array([[ 11, -28,  43,   6],
       [-32,  68, -86, -19],
       [  8, -16,   9,   1],
       [-13,  49, -62, -10]])
|
[  6, -86, -16, -13]

array([[-33, -38,   2],
       [-28,   7,  79]])
|
[2, 7]

array([[ 41, -31,  15, -45],
       [-26,  -1, -34, -11],
       [-31,  26,  -4,  42],
       [ 43,  12,  73,  34]])
|
[-45, -34,  26,  43]

array([[17,  0],
       [27, 17],
       [42, 68],
       [31, 32],
       [13,  0]])
|
[ 0, 27]

array([[  5, -18, -41, -67],
       [  0, -84, -11,  -7],
       [ -6,  71,  26,  20]])
|
[-67, -11,  71]

array([[ 58,  -3,   6,  17,   7],
       [-12,  50, -24,   1, -20],
       [ 53,  16, -70,  62, -32],
       [ 17, -37,   3,  11,  37],
       [ -7,  14,  57, -53,  49]])
|
[  7,   1, -70, -37,  -7]
---
array([[-15,  56,  12,  44, -20],
       [ 19, -11, -19, -49,  69],
       [-30, -17, -12,   2, -37],
       [ 20,   8,  29,  59,   1]])
|
array([[-11, -19],
       [-17, -12]])

array([[ 43,   5, -53],
       [-14,   9,  35],
       [-21, -53, -51],
       [ 88,  29, -56]])
|
array([[  9,  35],
       [-53, -51]])

array([[  8, -40,  -6, -43,  -3],
       [-13,  43,  17,  -9, -53],
       [-15,  51,  45, -38, -72]])
|
array([[43, 17],
       [51, 45]])

array([[ 27, -32,  -3,  55],
       [-25,  34, -18,  -7],
       [  8,  27,  -8,  36],
       [-36,   3,  42, -78]])
|
array([[ 34, -18],
       [ 27,  -8]])

array([[ 25, -25, -25, -23],
       [-71, -16, -16,  64],
       [-60, -19, -19,  67],
       [ 22, -15, -15, -17]])
|
array([[-16, -16],
       [-19, -19]])

array([[ 25,  -4,  15,  -1],
       [ 38, -38, -74,  23],
       [-48,  48, -93,  91]])
|
array([[-38, -74],
       [ 48, -93]])

array([[  5,  -2,  58],
       [ -9,  -3, -13],
       [ 38, -91,  83],
       [ -6,  74, -79]])
|
array([[ -3, -13],
       [-91,  83]])
